Each row has a name. Each question is about the rows just above it.

(42): [117  82 140 152 152 134  99 104 145 122 183 122  80 160  80 116 123 107
 162 196 119 148 129]
(15): [117  82  79 152 152 134  99 104 145 122 183 122  80 160  80 116 124 117
 170 190 116 150 133]
(39): [147  91 122 112 115  58 152  72 149 132 119 118 107  97 100 137 101  83
 112 163 116  96 116]
(94): [117  82 140 152 152 134 103 104 145 122 183 122  80 160  80 116 124 117
 170 190 116 150 133]
Print row (15). | [117  82  79 152 152 134  99 104 145 122 183 122  80 160  80 116 124 117
 170 190 116 150 133]
Shuffled (42) with one entry gone: [129 134  82 119 183 123 122  99 152 122  80 140 196 160 145 117  80 107
 104 152 116 148], missing | [162]
(39) without one entry, shuffled: [152 122  96 116 107  97 116 100 118 149 112 147  91 163  58 101 115 137
 119 132  72 112]. Gone: | [83]
Print row (42). | [117  82 140 152 152 134  99 104 145 122 183 122  80 160  80 116 123 107
 162 196 119 148 129]

(55): [165 190 127 197]
(127): [115 103  71 189]
(107): [134  66  64 174]
(5): [165  66 127  67]
Shuffled (55) with one entry gone: [127 190 165], missing | [197]
Which entry of (5) is missing from [ 66 165 127]? | [67]
Print row (55). | [165 190 127 197]

(48): [170 162 133 154 142  72 112 144  94  96 158 171  90 136 171 159]
(21): [ 98 137 142 114 150 139 105 138 123 113 131 115 111 132  92 118]
(34): [172 166 131 155 141  67 116 145  91  93 157 171  89 135 173 163]
(76): [149 145 133 154 150  87 100 149  86 109 171 176  94 146 159 143]
Print row (76). | [149 145 133 154 150  87 100 149  86 109 171 176  94 146 159 143]
Print row (21). | [ 98 137 142 114 150 139 105 138 123 113 131 115 111 132  92 118]

(68): [125 109 118 147 151 130  89 125  90 115 131 119]
(40): [114 114 111  91 150 125  57 115  70 106 125 122]
(104): [114 120 111  91  90 125  57 115  70 106 130 128]
Print row (104). | [114 120 111  91  90 125  57 115  70 106 130 128]
Which entry of (40) is missing from [106 125 114  91 111 122 114  70 150 125  57]? | [115]
Shuffled (104) with one entry gone: [130 128 106  90 111 120  57 125 114 115  70], missing | [91]

(129): [127 103 141  94 110 171 107 153 101 126 159 137 147 131 103 122 109 111
 110 138 109 142 122  98 140]
(147): [127 103 117  94 110 171 107 153 101 126 159 137 147 131 103 122 109 111
 110 138 127  99 111 105 101]
(105): [ 80  70 136 114 142 132 147 114 165  80  77  86  85  80  86 102 103 140
  85 144  70  94  71 107  89]
(7): [109 118 107 101  97 135 101 130  95 122 144 120 135 126 112 150  97 103
 111 115 127 114 115 114 114]
(69): [119 100 111  97 110 153 111 139 103 112 144 133 128 120  96 127 105 113
 101 122 103 125 109 105 120]
(129) without one entry, shuffled: [ 94 109 159 153 147 101 103 107 126 110 138 131 122 122 110 142 109  98
 127 171 111 137 141 103]. Gone: | [140]
Print row (7). | [109 118 107 101  97 135 101 130  95 122 144 120 135 126 112 150  97 103
 111 115 127 114 115 114 114]
Print row (69). | [119 100 111  97 110 153 111 139 103 112 144 133 128 120  96 127 105 113
 101 122 103 125 109 105 120]
Which entry of (7) is missing from [144  97  97  95 120 115 109 130 127 135 112 118 122 114 101 107 150 101
 115 126 114 114 135 103]? | [111]

(43): [117 105 143 124 138 138 120 169 112 127  99 158 117 167 127 140 112 135
 139 125 152 129 111 157 123 126 131 140 119 128  98 148 166 120 105 137
 160 177 131]
(81): [125 133 115 123 136  86 132 118 125 146 150 119 100 102 131 124 147 123
 139 152 125 118 137 123 111 148 136 116 145 152 118 145 114 124 130 123
 131 103 134]
(130): [133 137 141 140 147 155 135 137 117 144 140 152 150 133 143 143 122 145
 119 137 118 145 140 128 139 149 116 121 102 117 149 118 130 142 128 138
 115 152 123]
(14): [139 149 128 139 185 149 139  94  95 161 174 123 135 103 129 136 148 125
 120 155 105 111 156  91 149 106 161 104  99 139 136 155 118 125 111 117
 118 148 108]
Print row (14). | [139 149 128 139 185 149 139  94  95 161 174 123 135 103 129 136 148 125
 120 155 105 111 156  91 149 106 161 104  99 139 136 155 118 125 111 117
 118 148 108]
Print row (130). | [133 137 141 140 147 155 135 137 117 144 140 152 150 133 143 143 122 145
 119 137 118 145 140 128 139 149 116 121 102 117 149 118 130 142 128 138
 115 152 123]
Which entry of (130) is missing from [144 150 133 140 117 142 133 152 152 121 123 115 137 139 140 137 145 128
 119 155 138 137 145 122 147 118 149 140 128 143 143 130 135 118 141 149
 117 116]? | [102]
Print row (43). | [117 105 143 124 138 138 120 169 112 127  99 158 117 167 127 140 112 135
 139 125 152 129 111 157 123 126 131 140 119 128  98 148 166 120 105 137
 160 177 131]

(135): [ 90 117 118  94 126 175  63 118  95 148  86 102 107  62 139 121 102 146
  69  98  95 130]
(62): [123 135 123 126 129 133 104 116 129 133 129 123 123 113 112 116 120 121
 127 127 117 124]
(101): [138 147 124 140 136 114 117 114 147 126 150 133 129 132  95 118 126 108
 155 139 125 122]
(6): [ 90 117 118  94 113 175  63 118  95 148  86 102 107  62 139 107 102 146
  69  98  95 130]
(110): [150 140 130 147 138 102 153 127 148 118 154 141 139 159 112 133 140 113
 164 144 142 124]
(126): [ 90 123 115  96 114 172  52 111 100 149  91 101 105  58 126 101  98 140
  74  99  91 127]
Print row (110). | [150 140 130 147 138 102 153 127 148 118 154 141 139 159 112 133 140 113
 164 144 142 124]
Print row (6). | [ 90 117 118  94 113 175  63 118  95 148  86 102 107  62 139 107 102 146
  69  98  95 130]

(93): [138 111 139 141]
(29): [138 111 119 141]
(22): [ 95 165 106  75]
Print row (93). | [138 111 139 141]
(93) without one entry, shuffled: [141 111 139]. Gone: | [138]
Shuffled (93) with one entry gone: [139 111 141], missing | [138]

(58): [139 107 146 113 116 139 117 114 143 114 114 122 145 166 134 132 135 139
 154 150 103 138 103 114 121 119 135 112 111 118 117 121 121 136 116 132
 134 111 112 117 118 145 123 130 157 131  95 133]
(11): [139 107 146 113 116 111 117 114 143 114 114 116 145 166 134 132 135 139
 154 150 103 140 103 148 117 121 135 112 111 118 130 121 121 136 116 132
 134 111 112 117 118 145 123 130 157 131  95 132]
(71): [ 95 153 138 110 122 134 110 126 113 169 129 143  92 146  99 119 149 151
 127  69 148 143 163 177 126 134 116 162 160 125 115 133 117 130 133  97
  87 104 115  99 117 129 114 107 129 108 116  98]
(45): [140 127 132 130 147 130 123 103 149 117 135 102 142 133 134 130 149 137
 149 122 113 128 108 111 119 128 136 104 131 120 127 113 133 126 104 125
 117 128 112 133 130 125 142 124 121 115 118 129]
(138): [139 107 138 113 116 111 117 114 143 114 114 116 145 166 134 132 135 139
 154 150 103 138 103 148 121 119 135 112 111 118 117 121 121 136 116 132
 134 111 112 117 118 145 123 130 157 131  95 132]
Print row (45). | [140 127 132 130 147 130 123 103 149 117 135 102 142 133 134 130 149 137
 149 122 113 128 108 111 119 128 136 104 131 120 127 113 133 126 104 125
 117 128 112 133 130 125 142 124 121 115 118 129]
(45) without one entry, shuffled: [134 119 130 130 102 117 111 133 113 115 132 127 104 122 128 108 130 112
 125 121 103 104 123 135 117 130 147 133 140 126 118 149 113 127 120 149
 149 128 124 133 128 142 129 125 137 131 142]. Gone: | [136]
(11) without one entry, shuffled: [135 112 117 117 121 157 139 148 135 123 145 111 166 103 112 136 132 118
 114 121 121 118 107 150 111 145 114 116 154 134 134 111 143 132 116 146
 103 116 130 132 130 114 140 117 131 139  95]. Gone: | [113]
(58) without one entry, shuffled: [114 121 132 135 103 138 116 139 114 122 119 131 132 111 117 145 145 139
 121 117 134 112 118 117 134 121 103 114 146 139 157 136 123 118 133  95
 116 113 114 166 107 143 150 111 130 112 135]. Gone: | [154]
(138) without one entry, shuffled: [111 112 103 139 145 118 121 132 132 121 116 154 123 117 112 111 117 114
 138 130 114 134 121 145 148 134 135 113 143 116 116 117 107  95 135 138
 136 132 111 114 118 166 131 139 103 150 157]. Gone: | [119]

(26): [133  62 152 124 127 126 125  96 123 143 127 128 128 126 126 131 140 124
 132 138 126]
(168): [129 102 108 137 127 128 127 122 128  97 135 129 129 125 118 141  78 127
 126 129 128]
(160): [128 188 138 130 127 128 123 123 128 135 125 128 128 127 100 126 142 127
 127 130 128]
(80): [124 134 105 131 126 128 128 120 128 116 126 125 128 128 157 121  78 127
 128 117 129]
(91): [128 134 115 122 127 126 127 126 128 109 132 130 133 129 169 130 135 129
 128 122 128]
(116): [126 187 137 125 128 129 118 122 128 127 122 128 125 130 143 133 140 130
 131 131 130]
(88): [128 120 195 131 128 128 119 120 128 165 131 130 128 128 123 128 165 125
 129 115 119]
(33): [128  86 135 134 124 128 157  76 128 171 129 128 129 126 143 116 180 123
 130 126 128]
(187): [130  86 130 148 127 128 126 139 128 139 133 130 128 128 117 132 137 128
 116 129 128]
(169): [127 107 139 135 127 128 126 120 129 146 136 128 128 127 139 117 134 127
 127 132 128]
Which entry of (80) is missing from [128 120 128 105 116 128 126 128 124 127 131 128 117 134 121 128 125 129
  78 126]? | [157]
Which entry of (187) is missing from [130  86 128 127 130 128 148 128 139 139 130 126 132 137 133 128 129 116
 128 128]? | [117]
Print row (160). | [128 188 138 130 127 128 123 123 128 135 125 128 128 127 100 126 142 127
 127 130 128]

(99): [120 123  89  90  97]
(9): [135  94 150 157 185]
(124): [111 139 137 108 182]
(192): [102 122 191 141 144]
(82): [156 134 132 160  95]
(111): [102 129  97  98  66]
(35): [127 145 117 126 128]
(133): [125 126  94  93  95]
(122): [159 130 131 167 103]
(159): [145 133 134 135 103]
(180): [135  94 150 139 185]
Shuffled (133) with one entry gone: [ 94 126  93 125], missing | [95]
Which entry of (159) is missing from [135 103 145 134]? | [133]
Shuffled (133) with one entry gone: [125  95 126  93], missing | [94]
(99) without one entry, shuffled: [123 120  90  97]. Gone: | [89]
Print row (159). | [145 133 134 135 103]
Shuffled (133) with one entry gone: [ 95  94  93 125], missing | [126]

